Below is a small trained network, with its code and all its weights. Each question gives an input and a target symbol and asks what happens when units are switched off, that is, made to give their printed mean instead of their output.

import numpy as np


def w(rows, s, z=0):
    codes = np.array(rows[::2]) - 128.0
    scale = np.full(codes.shape[1], s)
    scale[-1] = z or s
    return codes * scale


def f(y):
    return y / 2 * (1 + np.tanh(0.7978845608 * (y + 0.044715 * y**3)))


def softmax(a):
    e = np.exp(a - a.max(-1, keepdims=True))
    return e / e.sum(-1, keepdims=True)


def log_softmax(a):
    a = a - a.max(-1, keepdims=True)
    return a - np.log(np.exp(a).sum(-1, keepdims=True))


def net(x, mask):
    ids = ['βγδελμξπστψω'.index(c) for c in x.split()]
    T = len(ids)
    res = E[ids] + P[:T]
    u = 0
    for l in range(2):
        q, k, v = (res @ M[l].T for M in (Q, K, V))
        z = softmax(np.where(np.tri(T) > 0, q @ k.T / 2**0.5, -1e9)) @ v
        res = res + np.where(mask[u], z, O[l][:, -1]) @ O[l][:, :-1]
        u += 1
        y = f(res @ A[l][:, :-1].T + A[l][:, -1])
        res = res + np.where(mask[u : u + 4], y, B[l][:, -1]) @ B[l][:, :-1]
        u += 4
    return log_softmax(res[-1] @ U[:, :-1].T + U[:, -1])


Q, K, V, O, A, B = {}, {}, {}, {}, {}, {}
E = w([
[100,223,185,119,66,174,140,172,154,116],'β',
[86,32,126,120,141,175,87,170,181,136],'γ',
[121,119,131,101,131,90,58,123,108,43],'δ',
[212,123,236,107,124,179,104,123,80,151],'ε',
[149,76,144,101,133,77,142,128,187,66],'λ',
[113,222,135,96,107,71,144,214,192,94],'μ',
[105,30,173,158,176,177,168,138,190,156],'ξ',
[140,87,179,114,126,138,51,85,70,129],'π',
[137,98,178,120,215,101,120,159,122,102],'σ',
[85,60,135,138,85,128,5,112,106,117],'τ',
[169,80,155,143,43,94,80,80,139,96],'ψ',
[211,114,188,166,77,72,183,51,138,78],'ω',
],0.011)
P = w([
[122,143,165,44,129,190,121,86,149,81],'0',
[115,105,119,92,105,141,145,145,86,60],'1',
[150,150,146,116,137,164,88,109,161,78],'2',
[104,119,198,55,135,128,127,79,163,129],'3',
[128,109,121,115,105,110,138,158,94,119],'4',
[149,144,154,156,138,137,91,129,164,90],'5',
[110,120,230,90,134,100,124,97,160,135],'6',
[123,112,129,147,103,80,133,173,103,141],'7',
[151,142,164,190,135,112,90,153,167,107],'8',
[105,133,250,122,119,73,122,119,159,147],'9',
],0.015)
Q[0] = w([
[97,110,252,48,115,90,105,117,182,87],'0.h0',
[168,144,122,165,135,144,95,142,155,90],'0.h0',
],0.023)
K[0] = w([
[124,127,152,210,119,58,119,150,125,164],'0.h0',
[73,251,142,94,108,174,140,169,183,137],'0.h0',
],0.015)
V[0] = w([
[141,220,120,104,196,92,210,185,157,128],'0.h0',
[196,163,106,157,37,61,254,85,207,93],'0.h0',
],0.0086)
O[0] = w([
[220,208,92,102,205,144,92,113,178,134,31],'0.h0',
[176,148,75,99,87,145,250,69,148,62,249],'0.h0',
],0.011,0.0015)
A[0] = w([
[192,183,171,112,135,142,153,3,221,122,185],'0.n0',
[93,116,9,87,105,56,107,227,87,91,59],'0.n1',
[123,40,70,181,207,115,211,211,154,143,248],'0.n2',
[170,176,120,57,195,105,75,89,248,171,118],'0.n3',
],0.0071,0.0015)
B[0] = w([
[94,106,59,106,213,168,102,185,126,75,254],'0.n0',
[148,81,82,96,55,120,99,167,253,87,137],'0.n1',
[189,166,178,220,177,119,224,91,150,96,134],'0.n2',
[142,148,110,152,122,158,81,13,119,190,196],'0.n3',
],0.0081,0.0084)
Q[1] = w([
[85,121,197,3,150,84,147,129,195,149],'1.h0',
[124,124,102,31,110,1,193,152,69,193],'1.h0',
],0.0081)
K[1] = w([
[251,58,134,216,157,53,117,111,130,118],'1.h0',
[142,2,145,66,163,110,110,51,74,102],'1.h0',
],0.0087)
V[1] = w([
[172,51,111,92,174,2,78,58,94,81],'1.h0',
[154,194,160,67,88,161,87,168,13,68],'1.h0',
],0.0055)
O[1] = w([
[118,136,143,39,178,2,123,74,124,143,96],'1.h0',
[193,195,143,147,76,107,100,171,93,80,254],'1.h0',
],0.0097,0.0044)
A[1] = w([
[69,79,141,135,95,39,219,153,2,108,225],'1.n0',
[85,75,41,75,45,116,129,175,191,83,210],'1.n1',
[189,149,31,97,91,150,232,110,91,93,92],'1.n2',
[125,87,192,58,83,63,118,232,108,65,248],'1.n3',
],0.0069,0.0015)
B[1] = w([
[84,185,104,188,138,187,105,62,109,120,216],'1.n0',
[128,177,145,75,107,175,150,136,242,146,200],'1.n1',
[157,187,126,205,153,97,122,148,124,254,192],'1.n2',
[130,128,83,111,136,78,192,152,83,156,255],'1.n3',
],0.009,0.0095)
U = w([
[134,139,172,205,130,190,102,139,149,27,201],'β',
[79,68,91,107,127,156,96,185,158,200,131],'γ',
[141,136,91,115,166,13,115,181,99,67,156],'δ',
[215,154,230,112,50,100,157,194,101,171,191],'ε',
[136,95,128,2,143,97,130,138,194,15,104],'λ',
[168,144,37,148,173,147,114,59,76,215,43],'μ',
[115,40,179,133,128,175,166,171,197,163,177],'ξ',
[157,134,110,133,127,132,115,122,13,185,105],'π',
[171,170,199,104,114,83,37,79,208,229,110],'σ',
[43,128,55,182,155,127,75,149,85,192,4],'τ',
[103,142,133,135,85,128,169,30,113,80,126],'ψ',
[167,116,115,93,180,119,210,120,174,152,101],'ω',
],0.0068,0.0038)

Each question gives the input, a string of symbols that net reads in full, and the target symbol t.
The units are the heads (2 rows each of Q, K, V and O) and the neurons (one row each of A and B). Each row of codes is followed by its name. A weight is (code - 128) times the scale printed after its matrix; where a second scale follows, it is the last column's (O, A, B and U).
mask holds one flag per unit, layer by layer, with each layer's heads first. A switched-off unit (its flag False) gives its mean, the last column of its rows in O or B, instead of its output. The means were averaged over made-up inputs and are rounded, as every weight is.
A unit's drop is (log p(t) with every unit on - log p(t) with that unit switched off) / (log p(t) with every unit on - log p(t) with every unit switched off).
The circuit of an input: a set's keep is (log p(t) with only the set's units on - log p(t) with every unit switched off) / (log p(t) with every unit on - log p(t) with every unit switched off). Starting from all 10 units, units are removed one at a time, each time the one whose removal leaves the highest keep (on an exact tie, the one counted first), for as long as the keep stays at least 0.8.
circuit, biggest first: the units of the circuit, biggest drop first
unit that matters most: the unit with the biggest drop
k most important neurons: the k neurons with the biggest drops, biggest first
k most important neurons of layer l: the k neurons of layer l with the biggest drops, biggest first
input β β ψ, target β: unit that matters most -> 1.h0
input β λ γ β π σ β β λ δ, target λ: circuit, biggest first -> (0.h0 1.n2 1.h0)
input β ε ω β β γ β ω β β, target ω: 2 most important neurons of layer 1 -> (1.n2 1.n1)
input β σ σ λ τ β ψ β μ β, target μ: circuit, biggest first -> (0.h0 0.n3 0.n0)
input ψ ω ψ σ, target ω: circuit, biggest first -> (0.h0 1.n2 0.n0 1.n1)
input τ β β δ ω, target μ: circuit, biggest first -> (1.n2 0.h0)
input σ λ λ τ ε β β λ ξ ω, target ω: circuit, biggest first -> (0.h0 1.n2 0.n0 1.n1)
input ψ ξ ε ω, target ω: circuit, biggest first -> (1.n2 0.h0 0.n0 1.n1)
input λ γ σ β ξ σ ε μ ψ, target μ: circuit, biggest first -> (0.h0 0.n3)
input λ ε ε, target ε: circuit, biggest first -> (0.h0 0.n0 1.n0 0.n3)
input β β β τ β β π, target π: circuit, biggest first -> (0.h0 1.n3 0.n0 1.n1)
input δ β β β β ω ψ, target ω: circuit, biggest first -> (0.h0 1.n2 0.n0 1.n1)
input γ λ β ω ψ δ γ β σ, target β: circuit, biggest first -> (1.h0 1.n3)
input λ ω ψ δ, target ω: circuit, biggest first -> (0.h0 1.n2 1.n1 0.n0)
input β ω ψ ε β β λ, target λ: most important neuron -> (0.n0)
input β μ β β δ β β β, target ε: 3 most important neurons -> (0.n0 1.n0 0.n3)
input β β ψ β β β ψ σ π β, target σ: circuit, biggest first -> (0.h0 1.h0)
input σ β β β σ λ β τ, target γ: circuit, biggest first -> (0.n1 0.h0)
input β ψ λ, target β: 2 most important neurons -> (1.n3 0.n3)
input ξ β ω ω ψ β σ ψ λ, target β: most important neuron -> (1.n3)
input σ ψ β γ ε ε, target β: 3 most important neurons -> (1.n3 1.n2 0.n0)
input σ λ β λ β β β, target β: 3 most important neurons -> (1.n3 0.n0 0.n3)
input λ β ε λ λ, target ω: 2 most important neurons of layer 1 -> (1.n1 1.n2)
input β λ β β σ β β, target σ: 2 most important neurons -> (0.n0 0.n3)
input β ε π, target β: 2 most important neurons -> (1.n3 1.n2)
input σ ω β σ σ β β ω δ μ, target ω: 2 most important neurons -> (1.n2 0.n0)
input σ τ ψ β γ β β ξ, target β: 2 most important neurons -> (0.n2 1.n0)
input ω β λ ξ β ω ω ω σ π, target ω: 2 most important neurons of layer 0 -> (0.n0 0.n3)
